Here is a tiny trained network, its code and every weight. The questions are about switching its units off for an input and a class, where a switched-off unit gives its printed mean instead of its output.

import numpy as np


def w(rows, s, z=0):
    codes = np.array(rows[::2]) - 128.0
    scale = np.full(codes.shape[1], s)
    scale[-1] = z or s
    return codes * scale


def norm(h):
    return h / np.sqrt((h * h).mean(-1, keepdims=True) + 1e-5)


def f(y):
    return np.maximum(y, 0)


def log_softmax(a):
    a = a - a.max(-1, keepdims=True)
    return a - np.log(np.exp(a).sum(-1, keepdims=True))


def net(x, mask):
    res = np.array(x, float).reshape(1, 5) / 4 @ E
    u = 0
    for l in range(2):
        y = f(norm(res) @ A[l][:, :-1].T + A[l][:, -1])
        res = res + np.where(mask[u : u + 12], y, B[l][:, -1]) @ B[l][:, :-1]
        u += 12
    return log_softmax(norm(res)[-1] @ U[:, :-1].T + U[:, -1])


A, B = {}, {}
E = w([
[164,108,67,175,17,142,84,51,144],'x0',
[56,124,81,234,197,193,97,113,67],'x1',
[133,132,132,135,133,122,133,125,132],'x2',
[254,157,43,98,171,96,113,137,30],'x3',
[128,130,131,130,125,128,123,134,129],'x4',
],0.0034)
A[0] = w([
[176,134,112,112,157,127,123,189,112,183],'L0N1',
[49,98,118,176,154,152,106,116,164,113],'L0N2',
[107,120,149,110,148,130,123,140,138,127],'L0N3',
[99,145,207,68,184,105,176,173,127,40],'L0N4',
[185,125,132,87,120,45,134,142,134,89],'L0N5',
[125,126,143,49,113,86,143,147,129,5],'L0N6',
[137,115,145,109,122,95,146,112,132,33],'L0N7',
[130,104,178,90,69,105,150,131,196,95],'L0N8',
[125,190,167,100,193,130,134,202,118,60],'L0N9',
[146,128,138,79,63,74,136,96,151,14],'L0N10',
[126,143,129,145,1,173,114,35,172,58],'L0N11',
[184,160,90,166,45,125,109,74,123,45],'L0N12',
],0.0048,0.0026)
B[0] = w([
[81,119,170,112,16,74,163,79,127,245],'L0N1',
[151,196,179,102,66,113,156,94,37,236],'L0N2',
[142,134,113,156,137,80,194,118,148,170],'L0N3',
[121,22,34,185,184,46,73,149,224,238],'L0N4',
[144,206,108,137,128,231,104,141,136,226],'L0N5',
[138,146,135,146,147,206,92,162,151,175],'L0N6',
[119,170,118,122,133,140,120,151,149,139],'L0N7',
[158,205,156,124,78,242,132,137,158,235],'L0N8',
[111,3,50,159,102,103,52,92,177,224],'L0N9',
[186,155,142,86,133,213,117,187,190,191],'L0N10',
[95,13,94,163,219,26,109,166,194,253],'L0N11',
[95,24,77,134,252,67,68,200,150,225],'L0N12',
],0.0037,0.0032)
A[1] = w([
[65,137,206,131,122,153,169,132,158,1],'L1N1',
[82,117,101,204,161,167,94,109,52,127],'L1N2',
[93,165,130,179,128,226,117,102,57,33],'L1N3',
[66,137,204,148,85,123,159,123,162,51],'L1N4',
[91,109,233,101,39,144,129,140,233,113],'L1N5',
[85,130,161,94,253,84,178,190,127,86],'L1N6',
[71,122,145,144,128,112,112,146,168,126],'L1N7',
[156,160,147,81,124,192,130,117,150,63],'L1N8',
[197,150,164,37,53,164,121,111,149,51],'L1N9',
[227,151,56,79,133,111,82,132,39,111],'L1N10',
[164,177,95,78,162,128,138,145,55,43],'L1N11',
[82,148,104,174,172,226,102,60,72,70],'L1N12',
],0.0045,0.002)
B[1] = w([
[110,138,140,160,82,89,147,93,57,168],'L1N1',
[185,170,144,28,126,154,133,183,197,239],'L1N2',
[203,180,154,90,160,166,148,181,167,174],'L1N3',
[159,136,123,112,115,93,140,90,48,180],'L1N4',
[121,175,110,142,156,133,132,106,2,246],'L1N5',
[178,53,48,170,90,114,28,93,187,179],'L1N6',
[164,112,95,119,129,123,160,85,79,198],'L1N7',
[158,164,140,142,135,159,122,163,125,153],'L1N8',
[119,170,119,121,228,181,135,168,122,182],'L1N9',
[8,120,226,170,94,120,182,67,94,252],'L1N10',
[78,134,155,206,61,123,157,86,99,172],'L1N11',
[185,163,153,56,101,146,149,181,203,198],'L1N12',
],0.0047,0.0042)
U = w([
[121,8,52,148,156,68,60,129,182,250],'0',
[186,213,150,78,137,188,139,196,166,114],'1',
[62,150,177,155,85,89,177,55,2,13],'2',
],0.0095,0.0011)

Each question gives the input, the list of numbers given to net, and the class t.
The units are the neurons (one row each of A and B). Each row of codes is followed by its name. A weight is (code - 128) times the scale printed after its matrix; where a second scale follows, it is the last column's (A, B and U).
mask holds one flag per neuron, layer by layer. A switched-off neuron (its flag False) gives its mean, the last column of its row in B, instead of its output. The means were averaged over made-up inputs and are rounded, as every weight is.
A unit's drop is (log p(t) with every unit on - log p(t) with that unit switched off) / (log p(t) with every unit on - log p(t) with every unit switched off).
The circuit of an input: a set's keep is (log p(t) with only the set's units on - log p(t) with every unit switched off) / (log p(t) with every unit on - log p(t) with every unit switched off). Starting from the 12 units with the biggest drops (on a tie, the unit counted first), units are removed one at a time, each time the one whose removal leaves the highest keep (on an exact tie, the one counted first), for as long as the keep stays at least 0.8.
units of the circuit, in order: the units of the circuit, biggest drop first
most important unit: the unit with the biggest drop
k most important neurons: the k neurons with the biggest drops, biggest first
k most important neurons of layer l: the k neurons of layer l with the biggest drops, biggest first
drop of u: that unit's drop, to one decimal
input [-7,7,-2,-6,7], class 0: 2 most important neurons : [L1N6 L0N8]
input [3,4,3,-4,-8], class 1: 4 most important neurons : [L0N1 L1N2 L0N2 L0N4]
input [1,-6,-4,-7,5], class 2: most important unit : L1N5
input [-6,6,-7,6,-4], class 0: 4 most important neurons of layer 0 : [L0N8 L0N2 L0N5 L0N9]
input [4,6,8,6,6], class 1: 3 most important neurons : [L1N2 L1N12 L0N11]
input [-2,-7,-7,8,4], class 2: 2 most important neurons of layer 0 : [L0N8 L0N1]
input [2,3,8,-1,-7], class 1: 2 most important neurons of layer 0 : [L0N4 L0N2]
input [-8,-8,7,-2,-6], class 0: 3 most important neurons : [L0N4 L0N9 L1N6]
input [6,-2,7,-8,1], class 2: 2 most important neurons : [L1N5 L0N4]
input [-1,8,-1,6,8], class 1: 2 most important neurons : [L1N2 L1N12]
input [-4,5,-7,0,3], class 1: 3 most important neurons of layer 0 : [L0N11 L0N12 L0N2]
input [7,8,-4,-1,-3], class 1: units of the circuit, in order : [L1N2 L1N12]
input [-7,2,-4,8,2], class 2: 3 most important neurons of layer 0 : [L0N11 L0N12 L0N1]
input [4,-5,6,-4,-8], class 1: units of the circuit, in order : [L0N8]
input [5,1,5,7,3], class 2: 4 most important neurons : [L1N10 L0N4 L0N11 L0N9]
input [0,-1,-4,2,-1], class 2: 2 most important neurons : [L0N8 L1N10]
input [-8,-1,-4,-6,-5], class 0: 2 most important neurons : [L0N4 L1N6]
input [-4,-3,3,4,7], class 0: 3 most important neurons : [L0N4 L0N9 L0N2]
input [-1,-1,-1,-2,-4], class 2: 2 most important neurons : [L0N8 L1N5]
input [-1,-5,-8,6,7], class 2: units of the circuit, in order : [L1N10]
input [5,7,-1,-3,-6], class 1: 2 most important neurons : [L0N2 L0N4]
input [0,7,-4,6,-1], class 1: 3 most important neurons : [L1N2 L1N12 L1N3]
input [-6,-4,-7,-4,-8], class 0: drop of L0N4 : 2.5
